Below are the code and all the weights of a small trained network. Each question names an input and a class and asks about switching units off, where a switched-off unit gives its printed mean instead of its output.

import numpy as np


def w(rows, s, z=0):
    codes = np.array(rows[::2]) - 128.0
    scale = np.full(codes.shape[1], s)
    scale[-1] = z or s
    return codes * scale


def norm(h):
    return h / np.sqrt((h * h).mean(-1, keepdims=True) + 1e-5)


def f(y):
    return y / 2 * (1 + np.tanh(0.7978845608 * (y + 0.044715 * y**3)))


def log_softmax(a):
    a = a - a.max(-1, keepdims=True)
    return a - np.log(np.exp(a).sum(-1, keepdims=True))


def net(x, mask):
    res = np.array(x, float).reshape(1, 4) / 4 @ E
    u = 0
    for l in range(4):
        y = f(norm(res) @ A[l][:, :-1].T + A[l][:, -1])
        res = res + np.where(mask[u : u + 6], y, B[l][:, -1]) @ B[l][:, :-1]
        u += 6
    return log_softmax(norm(res)[-1] @ U[:, :-1].T + U[:, -1])


A, B = {}, {}
E = w([
[142,135,139,88,101,147],'x0',
[216,103,21,127,3,101],'x1',
[51,41,115,185,33,208],'x2',
[176,194,193,182,109,190],'x3',
],0.0044)
A[0] = w([
[254,103,102,82,177,90,83],'L0N1',
[115,157,113,172,155,99,201],'L0N2',
[117,82,133,151,68,73,100],'L0N3',
[113,87,147,130,162,147,202],'L0N4',
[202,66,112,76,178,158,1],'L0N5',
[127,20,110,130,74,185,168],'L0N6',
],0.007,0.00095)
B[0] = w([
[72,80,154,222,39,103,242],'L0N1',
[160,165,166,15,40,167,149],'L0N2',
[145,164,80,77,87,254,169],'L0N3',
[96,148,154,100,129,156,160],'L0N4',
[86,128,128,174,162,33,138],'L0N5',
[127,120,76,150,212,178,252],'L0N6',
],0.0037,0.0036)
A[1] = w([
[120,188,211,148,104,121,108],'L1N1',
[33,128,138,160,177,16,1],'L1N2',
[56,129,47,155,1,68,137],'L1N3',
[86,128,213,161,223,25,143],'L1N4',
[98,76,212,143,182,40,19],'L1N5',
[95,187,234,44,137,32,112],'L1N6',
],0.0043,0.0022)
B[1] = w([
[112,115,123,210,129,154,155],'L1N1',
[117,203,80,75,155,171,149],'L1N2',
[193,107,134,83,242,99,253],'L1N3',
[159,74,102,113,64,207,248],'L1N4',
[151,121,69,115,174,117,147],'L1N5',
[139,127,3,149,215,206,226],'L1N6',
],0.0053,0.0024)
A[2] = w([
[138,181,159,141,48,86,61],'L2N1',
[44,116,129,121,112,138,189],'L2N2',
[194,166,115,124,103,2,135],'L2N3',
[88,76,75,95,173,104,254],'L2N4',
[198,140,129,160,66,154,158],'L2N5',
[160,180,179,68,221,108,120],'L2N6',
],0.0075,0.0018)
B[2] = w([
[84,128,139,222,227,92,133],'L2N1',
[56,178,161,39,149,150,170],'L2N2',
[149,111,234,109,88,81,226],'L2N3',
[119,132,179,70,84,29,253],'L2N4',
[112,176,149,142,255,129,187],'L2N5',
[182,56,52,166,77,135,176],'L2N6',
],0.0072,0.0046)
A[3] = w([
[2,214,237,134,85,115,246],'L3N1',
[89,54,41,22,122,149,214],'L3N2',
[72,142,187,106,132,175,34],'L3N3',
[180,144,145,193,125,248,243],'L3N4',
[107,156,104,151,184,211,131],'L3N5',
[121,65,109,101,108,39,189],'L3N6',
],0.0072,0.0011)
B[3] = w([
[64,90,180,101,109,124,204],'L3N1',
[146,236,122,152,255,134,253],'L3N2',
[97,117,170,136,68,73,161],'L3N3',
[150,55,126,151,83,164,208],'L3N4',
[179,110,18,125,66,96,186],'L3N5',
[123,159,61,123,87,173,210],'L3N6',
],0.009,0.0062)
U = w([
[144,225,47,93,210,137,255],'0',
[205,62,49,196,94,204,148],'1',
[7,157,191,36,160,115,43],'2',
[51,47,190,165,38,163,85],'3',
[194,142,143,47,55,6,46],'4',
[179,139,254,207,161,80,98],'5',
],0.013,0.0024)

Each question gives the input, the list of numbers given to net, and the class t.
The units are the neurons (one row each of A and B). Each row of codes is followed by its name. A weight is (code - 128) times the scale printed after its matrix; where a second scale follows, it is the last column's (A, B and U).
mask holds one flag per neuron, layer by layer. A switched-off neuron (its flag False) gives its mean, the last column of its row in B, instead of its output. The means were averaged over made-up inputs and are rounded, as every weight is.
A unit's drop is (log p(t) with every unit on - log p(t) with that unit switched off) / (log p(t) with every unit on - log p(t) with every unit switched off).
The circuit of an input: a set's keep is (log p(t) with only the set's units on - log p(t) with every unit switched off) / (log p(t) with every unit on - log p(t) with every unit switched off). Starting from the 12 units with the biggest drops (on a tie, the unit counted first), units are removed one at a time, each time the one whose removal leaves the highest keep (on an exact tie, the one counted first), for as long as the keep stays at least 0.8.
units of the circuit, in order: the units of the circuit, biggest drop first
most important unit: the unit with the biggest drop
top k neurons: the k neurons with the biggest drops, biggest first
k most important neurons of layer l: the k neurons of layer l with the biggest drops, biggest first
drop when u is switched off: that unit's drop, to one decimal
input [-8,-1,0,3], class 1: units of the circuit, in order => L2N4; L3N5
input [1,0,3,-4], class 2: most important unit => L1N6
input [-3,2,-4,1], class 5: units of the circuit, in order => L3N5; L0N1
input [-5,1,7,-6], class 0: top 3 neurons => L3N2; L2N3; L0N6
input [3,0,2,-1], class 2: 4 most important neurons of layer 1 => L1N3; L1N6; L1N4; L1N5
input [2,-2,4,0], class 2: 2 most important neurons of layer 2 => L2N2; L2N3
input [-8,-5,4,2], class 3: top 2 neurons => L2N4; L3N2
input [6,1,-1,4], class 5: top 2 neurons => L1N4; L2N5
input [-5,2,-2,-4], class 4: top 2 neurons => L1N3; L2N3
input [-7,2,-7,2], class 5: top 2 neurons => L0N1; L2N3
input [3,-1,2,3], class 3: top 3 neurons => L1N3; L2N4; L1N6
input [-7,0,7,-4], class 2: 3 most important neurons of layer 1 => L1N6; L1N4; L1N5
input [5,0,-8,3], class 1: top 2 neurons => L1N6; L2N4
input [3,6,-1,2], class 5: most important unit => L2N5
input [-6,3,-1,1], class 5: 2 most important neurons of layer 1 => L1N6; L1N5
input [3,0,-2,3], class 1: drop when L2N4 is switched off => 0.3
input [5,-7,0,-2], class 0: drop when L1N6 is switched off => 0.4
